Here is a tiny trained network, its code and every weight. The questions are about switching its units off for an input and a class, where a switched-off unit gives its printed mean instead of its output.

import numpy as np


def w(rows, s, z=0):
    codes = np.array(rows[::2]) - 128.0
    scale = np.full(codes.shape[1], s)
    scale[-1] = z or s
    return codes * scale


def f(y):
    return y / 2 * (1 + np.tanh(0.7978845608 * (y + 0.044715 * y**3)))


def log_softmax(a):
    a = a - a.max(-1, keepdims=True)
    return a - np.log(np.exp(a).sum(-1, keepdims=True))


def net(x, mask):
    res = np.array(x, float).reshape(1, 4) / 4 @ E
    y = f(res @ A[0][:, :-1].T + A[0][:, -1])
    res = res + np.where(mask, y, B[0][:, -1]) @ B[0][:, :-1]
    return log_softmax(res[-1] @ U[:, :-1].T + U[:, -1])


A, B = {}, {}
E = w([
[196,88,191,63,210],'x0',
[112,166,254,177,155],'x1',
[222,70,180,175,115],'x2',
[228,202,176,153,247],'x3',
],0.0099)
A[0] = w([
[178,149,26,169,124,238],'N1',
[157,36,146,122,112,213],'N2',
[51,187,122,86,81,121],'N3',
[79,128,133,135,205,53],'N4',
[103,55,96,115,100,181],'N5',
[172,43,93,134,92,159],'N6',
[87,114,177,144,98,178],'N7',
[166,161,216,81,212,184],'N8',
[146,109,99,94,177,168],'N9',
[45,187,116,165,203,139],'N10',
[17,180,167,128,68,205],'N11',
[27,189,98,187,97,253],'N12',
[173,233,123,85,137,200],'N13',
[147,118,120,98,48,171],'N14',
[196,141,124,132,234,185],'N15',
[34,115,105,178,56,146],'N16',
[176,127,47,128,109,136],'N17',
[132,139,47,163,51,206],'N18',
[145,162,144,178,108,86],'N19',
[152,154,200,106,202,162],'N20',
[197,73,12,86,113,179],'N21',
[40,146,122,221,152,190],'N22',
],0.011,0.0048)
B[0] = w([
[135,243,104,187,88,195],'N1',
[169,19,102,114,172,195],'N2',
[69,174,135,89,203,185],'N3',
[145,156,138,116,137,141],'N4',
[174,118,40,79,156,198],'N5',
[171,118,86,162,162,194],'N6',
[79,109,103,115,218,164],'N7',
[125,82,205,85,110,254],'N8',
[184,129,187,145,73,165],'N9',
[79,171,120,122,118,173],'N10',
[83,139,60,7,254,209],'N11',
[47,232,71,107,180,224],'N12',
[106,147,159,165,58,184],'N13',
[174,140,16,97,173,179],'N14',
[162,179,214,133,63,234],'N15',
[118,170,106,75,143,224],'N16',
[165,125,98,163,67,177],'N17',
[144,203,95,128,134,219],'N18',
[120,121,145,127,130,143],'N19',
[97,114,174,51,81,227],'N20',
[206,140,124,159,123,232],'N21',
[68,176,111,114,179,181],'N22',
],0.0089,0.014)
U = w([
[209,126,54,145,117,9],'0',
[81,178,85,193,105,115],'1',
[105,11,87,119,158,248],'2',
[42,158,76,72,165,150],'3',
[119,121,202,79,98,86],'4',
],0.012,0.0016)

Each question gives the input, the list of numbers given to net, and the class t.
The units are the neurons (one row each of A and B). Each row of codes is followed by its name. A weight is (code - 128) times the scale printed after its matrix; where a second scale follows, it is the last column's (A, B and U).
mask holds one flag per neuron, in row order. A switched-off neuron (its flag False) gives its mean, the last column of its row in B, instead of its output. The means were averaged over made-up inputs and are rounded, as every weight is.
A unit's drop is (log p(t) with every unit on - log p(t) with that unit switched off) / (log p(t) with every unit on - log p(t) with every unit switched off).
The circuit of an input: a set's keep is (log p(t) with only the set's units on - log p(t) with every unit switched off) / (log p(t) with every unit on - log p(t) with every unit switched off). Starting from the 12 units with the biggest drops (on a tie, the unit counted first), units are removed one at a time, each time the one whose removal leaves the highest keep (on an exact tie, the one counted first), for as long as the keep stays at least 0.8.
circuit, biggest first: the units of the circuit, biggest drop first
top k neurons: the k neurons with the biggest drops, biggest first
drop of u: that unit's drop, to one decimal
input [-6,-7,5,-8], class 0: circuit, biggest first : (N21)
input [-2,-1,-5,5], class 1: circuit, biggest first : (N11 N13 N16)
input [4,-1,7,-3], class 2: top 3 neurons : (N2 N1 N18)
input [8,6,-6,-4], class 4: top 3 neurons : (N12 N8 N14)
input [1,1,2,-4], class 2: top 2 neurons : (N12 N1)
input [6,-1,6,-3], class 2: top 3 neurons : (N2 N1 N18)
input [8,7,0,-6], class 2: top 2 neurons : (N15 N2)
input [-2,-7,-1,5], class 0: drop of N21 : 0.2
input [-2,-1,6,5], class 4: drop of N8 : 0.0
input [-4,-7,1,8], class 1: drop of N5 : 0.3
input [5,7,8,-4], class 2: drop of N7 : 0.2
